Below is a small trained network, with its code and all its weights. Each question gives an input and a target symbol and asks what happens when units are switched off, that is, made to give their printed mean instead of their output.

import numpy as np


def w(rows, s, z=0):
    codes = np.array(rows[::2]) - 128.0
    scale = np.full(codes.shape[1], s)
    scale[-1] = z or s
    return codes * scale


def f(y):
    return np.maximum(y, 0)


def softmax(a):
    e = np.exp(a - a.max(-1, keepdims=True))
    return e / e.sum(-1, keepdims=True)


def log_softmax(a):
    a = a - a.max(-1, keepdims=True)
    return a - np.log(np.exp(a).sum(-1, keepdims=True))


def net(x, mask):
    ids = ['ΓΘΛΣαβδεζημξπτψω'.index(c) for c in x.split()]
    T = len(ids)
    res = E[ids] + P[:T]
    u = 0
    for l in range(2):
        r = res
        for j in range(3):
            rows = slice(3 * j, 3 * j + 3)
            q, k, v = (r @ M[l][rows].T for M in (Q, K, V))
            z = softmax(np.where(np.tri(T) > 0, q @ k.T / 3**0.5, -1e9)) @ v
            o = O[l][rows]
            res = res + np.where(mask[u + j], z, o[:, -1]) @ o[:, :-1]
        u += 3
        y = f(res @ A[l][:, :-1].T + A[l][:, -1])
        res = res + np.where(mask[u : u + 4], y, B[l][:, -1]) @ B[l][:, :-1]
        u += 4
    return log_softmax(res[-1] @ U[:, :-1].T + U[:, -1])


Q, K, V, O, A, B = {}, {}, {}, {}, {}, {}
E = w([
[144,68,211],'Γ',
[122,129,248],'Θ',
[177,217,162],'Λ',
[106,144,133],'Σ',
[107,189,58],'α',
[46,129,108],'β',
[164,112,207],'δ',
[109,98,181],'ε',
[70,146,216],'ζ',
[126,23,112],'η',
[175,95,144],'μ',
[173,109,168],'ξ',
[36,121,129],'π',
[164,60,133],'τ',
[34,167,217],'ψ',
[190,143,105],'ω',
],0.015)
P = w([
[165,64,253],'0',
[69,101,154],'1',
[97,133,136],'2',
[97,96,190],'3',
[101,129,152],'4',
[108,88,195],'5',
[90,183,95],'6',
[117,137,153],'7',
],0.008)
Q[0] = w([
[97,100,52],'0.h1',
[90,114,228],'0.h1',
[65,50,251],'0.h1',
[84,146,62],'0.h2',
[155,59,32],'0.h2',
[148,152,12],'0.h2',
[63,201,98],'0.h3',
[189,229,80],'0.h3',
[146,2,66],'0.h3',
],0.01)
K[0] = w([
[137,197,75],'0.h1',
[34,205,179],'0.h1',
[61,143,202],'0.h1',
[9,244,171],'0.h2',
[148,132,140],'0.h2',
[94,185,84],'0.h2',
[44,202,80],'0.h3',
[147,171,100],'0.h3',
[100,54,153],'0.h3',
],0.011)
V[0] = w([
[66,65,128],'0.h1',
[99,129,73],'0.h1',
[158,33,92],'0.h1',
[196,145,133],'0.h2',
[78,73,105],'0.h2',
[125,245,164],'0.h2',
[88,151,86],'0.h3',
[191,95,73],'0.h3',
[166,113,125],'0.h3',
],0.012)
O[0] = w([
[104,178,33,253],'0.h1',
[79,101,135,25],'0.h1',
[255,93,124,66],'0.h1',
[118,100,88,91],'0.h2',
[146,202,133,186],'0.h2',
[146,63,198,9],'0.h2',
[160,137,161,39],'0.h3',
[110,139,104,19],'0.h3',
[108,126,110,118],'0.h3',
],0.0068,0.0048)
A[0] = w([
[79,12,84,139],'0.n1',
[161,130,10,89],'0.n2',
[213,70,163,166],'0.n3',
[186,148,69,252],'0.n4',
],0.012,0.0039)
B[0] = w([
[103,236,54,195],'0.n1',
[90,148,213,222],'0.n2',
[90,69,106,191],'0.n3',
[2,195,98,253],'0.n4',
],0.0074,0.0048)
Q[1] = w([
[178,75,43],'1.h1',
[103,1,123],'1.h1',
[120,159,73],'1.h1',
[232,94,103],'1.h2',
[130,66,186],'1.h2',
[173,87,61],'1.h2',
[1,88,149],'1.h3',
[254,71,136],'1.h3',
[61,146,165],'1.h3',
],0.0093)
K[1] = w([
[141,115,156],'1.h1',
[59,30,170],'1.h1',
[26,229,110],'1.h1',
[147,152,132],'1.h2',
[141,128,125],'1.h2',
[133,118,107],'1.h2',
[245,80,104],'1.h3',
[102,246,168],'1.h3',
[85,56,130],'1.h3',
],0.013)
V[1] = w([
[177,128,88],'1.h1',
[121,123,63],'1.h1',
[253,113,153],'1.h1',
[227,152,206],'1.h2',
[138,66,241],'1.h2',
[163,160,192],'1.h2',
[66,168,168],'1.h3',
[164,201,31],'1.h3',
[162,181,111],'1.h3',
],0.011)
O[1] = w([
[156,107,27,90],'1.h1',
[132,102,134,138],'1.h1',
[119,172,114,7],'1.h1',
[102,180,191,60],'1.h2',
[139,168,111,106],'1.h2',
[72,193,124,116],'1.h2',
[2,183,59,161],'1.h3',
[100,63,129,91],'1.h3',
[62,88,166,103],'1.h3',
],0.009,0.017)
A[1] = w([
[178,142,1,254],'1.n1',
[145,197,198,184],'1.n2',
[102,146,152,232],'1.n3',
[216,167,160,119],'1.n4',
],0.0095,0.0049)
B[1] = w([
[129,16,152,245],'1.n1',
[214,164,145,254],'1.n2',
[238,114,213,252],'1.n3',
[226,112,4,179],'1.n4',
],0.0045,0.0064)
U = w([
[141,152,209,201],'Γ',
[130,235,60,157],'Θ',
[21,254,110,36],'Λ',
[62,188,97,131],'Σ',
[9,223,176,132],'α',
[185,69,175,130],'β',
[3,114,109,73],'δ',
[177,102,110,117],'ε',
[204,168,65,35],'ζ',
[190,113,158,121],'η',
[87,153,231,179],'μ',
[91,90,36,187],'ξ',
[168,224,55,39],'π',
[57,170,163,43],'τ',
[87,177,160,86],'ψ',
[138,105,127,254],'ω',
],0.008,0.0063)

Each question gives the input, a string of symbols that net reads in full, and the target symbol t.
The units are the heads (3 rows each of Q, K, V and O) and the neurons (one row each of A and B). Each row of codes is followed by its name. A weight is (code - 128) times the scale printed after its matrix; where a second scale follows, it is the last column's (O, A, B and U).
mask holds one flag per unit, layer by layer, with each layer's heads first. A switched-off unit (its flag False) gives its mean, the last column of its rows in O or B, instead of its output. The means were averaged over made-up inputs and are rounded, as every weight is.
A unit's drop is (log p(t) with every unit on - log p(t) with that unit switched off) / (log p(t) with every unit on - log p(t) with every unit switched off).
The circuit of an input: a set's keep is (log p(t) with only the set's units on - log p(t) with every unit switched off) / (log p(t) with every unit on - log p(t) with every unit switched off). Starting from the 12 units with the biggest drops (on a tie, the unit counted first), units are removed one at a time, each time the one whose removal leaves the highest keep (on an exact tie, the one counted first), for as long as the keep stays at least 0.8.
circuit, biggest first: the units of the circuit, biggest drop first
k most important neurons: the k neurons with the biggest drops, biggest first
top k neurons in layer l: the k neurons of layer l with the biggest drops, biggest first
which heads matter: for each layer, one digit per head in row order, 1 if its drop is at least 0.15 and else 0, layers parted by /
drop when u is switched off: that unit's drop, to one decimal
input τ Λ β ε, target ξ: circuit, biggest first	[0.h2, 0.h3, 0.n2, 1.h2]
input Θ ξ β, target Θ: circuit, biggest first	[0.h2, 1.h3, 0.n3, 0.n1]
input τ ω η η, target ξ: circuit, biggest first	[1.h2, 0.h3, 0.n1]
input η ε η η Θ τ ψ β, target δ: circuit, biggest first	[1.h3, 0.h2, 0.n4, 0.h1]
input ψ Γ Γ, target α: which heads matter	100 / 011
input η η η ψ ψ, target δ: 3 most important neurons	[0.n4, 0.n1, 1.n2]
input η τ τ η η, target δ: 2 most important neurons	[0.n2, 0.n4]
input Λ ε π, target Θ: 2 most important neurons	[0.n3, 0.n4]
input η ω ψ, target δ: circuit, biggest first	[1.h3, 0.n4, 0.h2, 0.h1]
input η β τ β ω ε, target δ: most important neuron	[0.n4]
input ω π η ξ, target β: top 3 neurons in layer 0	[0.n1, 0.n3, 0.n2]
input Λ Λ α τ Σ ε, target Θ: which heads matter	110 / 011
input η Σ Θ ξ β η, target δ: which heads matter	010 / 001
input η τ α η Γ, target ξ: circuit, biggest first	[1.h2, 1.h3, 0.h2, 0.h3]
input η Γ μ, target δ: 2 most important neurons	[0.n4, 0.n2]
input ψ ξ δ ε, target α: top neuron in layer 0	[0.n3]
input η ζ η ε ω, target δ: 2 most important neurons	[0.n2, 0.n4]
input ψ η μ δ, target α: which heads matter	110 / 011
input τ π Θ τ, target ξ: which heads matter	111 / 010
input η τ ε, target δ: top 2 neurons in layer 0	[0.n4, 0.n2]
input τ ζ τ η η τ ω τ, target ξ: top 2 neurons in layer 1	[1.n3, 1.n2]
input η Γ μ η η Σ π, target ξ: which heads matter	000 / 011
input Θ τ ω ξ τ Λ, target Θ: top 3 neurons in layer 0	[0.n3, 0.n4, 0.n1]
input Λ η ε ζ, target π: which heads matter	110 / 001
input τ ω η τ η ε, target ξ: top 2 neurons in layer 1	[1.n3, 1.n2]
input Θ ε η ζ, target Θ: top 3 neurons in layer 0	[0.n3, 0.n4, 0.n1]
input η τ α η π, target δ: 3 most important neurons	[0.n4, 0.n2, 0.n1]
input η ψ ψ η ω Θ, target δ: top 2 neurons in layer 0	[0.n4, 0.n1]
input Λ ε ε, target Θ: drop when 0.n2 is switched off	-0.1
